Below is a small trained network, with its code and all its weights. Each question gives an input and a target symbol and asks what happens when units are switched off, that is, made to give their printed mean instead of their output.

import numpy as np


def w(rows, s, z=0):
    codes = np.array(rows[::2]) - 128.0
    scale = np.full(codes.shape[1], s)
    scale[-1] = z or s
    return codes * scale


def f(y):
    return y / 2 * (1 + np.tanh(0.7978845608 * (y + 0.044715 * y**3)))


def softmax(a):
    e = np.exp(a - a.max(-1, keepdims=True))
    return e / e.sum(-1, keepdims=True)


def log_softmax(a):
    a = a - a.max(-1, keepdims=True)
    return a - np.log(np.exp(a).sum(-1, keepdims=True))


def net(x, mask):
    ids = ['αβγεζηθμξπστφψω'.index(c) for c in x.split()]
    T = len(ids)
    res = E[ids] + P[:T]
    u = 0
    for l in range(2):
        q, k, v = (res @ M[l].T for M in (Q, K, V))
        z = softmax(np.where(np.tri(T) > 0, q @ k.T / 4**0.5, -1e9)) @ v
        res = res + np.where(mask[u], z, O[l][:, -1]) @ O[l][:, :-1]
        u += 1
        y = f(res @ A[l][:, :-1].T + A[l][:, -1])
        res = res + np.where(mask[u : u + 4], y, B[l][:, -1]) @ B[l][:, :-1]
        u += 4
    return log_softmax(res[-1] @ U[:, :-1].T + U[:, -1])


Q, K, V, O, A, B = {}, {}, {}, {}, {}, {}
E = w([
[126,49,99,59],'α',
[95,164,195,157],'β',
[144,125,170,128],'γ',
[141,124,168,129],'ε',
[85,254,144,143],'ζ',
[96,46,163,66],'η',
[87,150,163,66],'θ',
[120,143,136,183],'μ',
[155,110,139,131],'ξ',
[158,98,126,137],'π',
[144,148,145,182],'σ',
[178,70,105,155],'τ',
[80,163,102,112],'φ',
[83,200,102,70],'ψ',
[221,171,132,108],'ω',
],0.028)
P = w([
[151,253,49,185],'0',
[118,123,161,135],'1',
[122,116,159,135],'2',
[124,105,158,130],'3',
[128,101,156,131],'4',
[126,101,151,132],'5',
[122,98,156,133],'6',
[122,97,153,131],'7',
],0.012)
Q[0] = w([
[236,2,241,16],'0.h0',
[158,32,114,9],'0.h0',
[173,35,168,229],'0.h0',
[230,181,122,231],'0.h0',
],0.0094)
K[0] = w([
[175,108,194,128],'0.h0',
[153,74,251,107],'0.h0',
[215,92,72,170],'0.h0',
[161,200,119,148],'0.h0',
],0.013)
V[0] = w([
[178,129,137,20],'0.h0',
[145,141,78,41],'0.h0',
[255,167,98,146],'0.h0',
[108,190,228,37],'0.h0',
],0.0096)
O[0] = w([
[3,149,247,149,124],'0.h0',
[170,34,88,168,115],'0.h0',
[149,136,227,73,253],'0.h0',
[38,169,125,121,147],'0.h0',
],0.0075,0.0054)
A[0] = w([
[161,92,123,117,254],'0.n0',
[127,105,221,102,47],'0.n1',
[150,211,142,158,120],'0.n2',
[188,13,205,254,88],'0.n3',
],0.0097,0.0052)
B[0] = w([
[107,91,156,117,189],'0.n0',
[155,104,9,118,198],'0.n1',
[120,41,156,232,181],'0.n2',
[89,204,117,101,245],'0.n3',
],0.011)
Q[1] = w([
[182,221,205,102],'1.h0',
[160,74,89,102],'1.h0',
[131,64,114,149],'1.h0',
[75,76,117,6],'1.h0',
],0.013)
K[1] = w([
[184,210,72,116],'1.h0',
[130,56,221,33],'1.h0',
[97,57,195,119],'1.h0',
[6,74,123,26],'1.h0',
],0.011)
V[1] = w([
[160,53,249,111],'1.h0',
[162,99,244,144],'1.h0',
[190,32,77,222],'1.h0',
[84,188,48,1],'1.h0',
],0.0084)
O[1] = w([
[152,125,176,93,92],'1.h0',
[111,166,255,84,139],'1.h0',
[120,114,45,120,135],'1.h0',
[183,176,99,167,4],'1.h0',
],0.0094,0.0038)
A[1] = w([
[116,204,112,41,69],'1.n0',
[102,25,67,3,165],'1.n1',
[159,61,40,77,28],'1.n2',
[52,157,110,153,3],'1.n3',
],0.011,0.0056)
B[1] = w([
[193,179,102,135,154],'1.n0',
[180,121,109,155,249],'1.n1',
[37,162,164,9,157],'1.n2',
[158,150,154,197,182],'1.n3',
],0.013,0.012)
U = w([
[86,254,152,114,27],'α',
[106,75,167,196,34],'β',
[78,151,185,78,76],'γ',
[87,151,177,90,129],'ε',
[171,40,49,194,105],'ζ',
[104,133,142,122,137],'η',
[106,143,156,133,132],'θ',
[99,110,77,45,254],'μ',
[125,173,164,84,201],'ξ',
[134,193,156,82,195],'π',
[238,87,169,167,158],'σ',
[219,236,137,98,40],'τ',
[90,184,40,107,212],'φ',
[204,147,52,207,45],'ψ',
[166,201,33,109,170],'ω',
],0.0092,0.0065)

Each question gives the input, a string of symbols that net reads in full, and the target symbol t.
The units are the heads (4 rows each of Q, K, V and O) and the neurons (one row each of A and B). Each row of codes is followed by its name. A weight is (code - 128) times the scale printed after its matrix; where a second scale follows, it is the last column's (O, A, B and U).
mask holds one flag per unit, layer by layer, with each layer's heads first. A switched-off unit (its flag False) gives its mean, the last column of its rows in O or B, instead of its output. The means were averaged over made-up inputs and are rounded, as every weight is.
A unit's drop is (log p(t) with every unit on - log p(t) with that unit switched off) / (log p(t) with every unit on - log p(t) with every unit switched off).
The circuit of an input: a set's keep is (log p(t) with only the set's units on - log p(t) with every unit switched off) / (log p(t) with every unit on - log p(t) with every unit switched off). Starting from all 10 units, units are removed one at a time, each time the one whose removal leaves the highest keep (on an exact tie, the one counted first), for as long as the keep stays at least 0.8.
circuit, biggest first: the units of the circuit, biggest drop first
most important unit: the unit with the biggest drop
k most important neurons: the k neurons with the biggest drops, biggest first
top k neurons in layer l: the k neurons of layer l with the biggest drops, biggest first
input τ μ ω μ, target τ: top 3 neurons in layer 0 : (0.n3, 0.n1, 0.n2)
input τ γ θ γ β, target τ: 2 most important neurons : (0.n3, 1.n0)
input α π σ γ μ, target α: circuit, biggest first : (0.n3, 0.h0, 0.n1, 1.h0)
input μ σ π γ ψ π φ, target ψ: top 2 neurons in layer 0 : (0.n1, 0.n2)
input ξ μ ψ π, target ψ: circuit, biggest first : (0.n2, 1.h0)
input ψ μ σ ε β, target ψ: most important unit : 1.h0
input ω α τ β, target ω: circuit, biggest first : (0.n1, 0.h0, 0.n3, 1.n0)
input σ θ β α τ σ γ, target τ: circuit, biggest first : (0.n2, 0.n3, 1.h0, 0.h0)
input φ ε γ τ ε τ σ, target φ: 3 most important neurons : (0.n3, 1.n2, 0.n0)
input ψ ω σ, target ψ: circuit, biggest first : (1.h0, 0.n0)
input β τ ε, target τ: circuit, biggest first : (0.n2, 0.h0, 1.h0, 0.n3)
input α ξ σ ζ σ μ, target α: circuit, biggest first : (0.n3, 0.n1, 0.h0, 1.n1)
input π ε σ β ε τ α ψ, target ψ: circuit, biggest first : (0.h0, 1.h0)
input α μ μ σ τ ξ, target τ: circuit, biggest first : (0.n2, 0.h0, 0.n3, 1.h0)
input ω η ψ θ σ η μ, target ω: top 2 neurons in layer 1 : (1.n1, 1.n3)
input σ φ μ σ ψ τ σ β, target σ: 3 most important neurons : (1.n1, 0.n2, 0.n1)
input ε φ ξ, target φ: circuit, biggest first : (0.h0, 0.n2, 1.h0, 1.n2)
input φ μ μ γ τ ω α μ, target φ: top 2 neurons in layer 1 : (1.n2, 1.n1)
input α γ π ξ ψ σ, target α: top neuron in layer 0 : (0.n3)
input ψ π σ, target ψ: top 2 neurons in layer 0 : (0.n3, 0.n0)
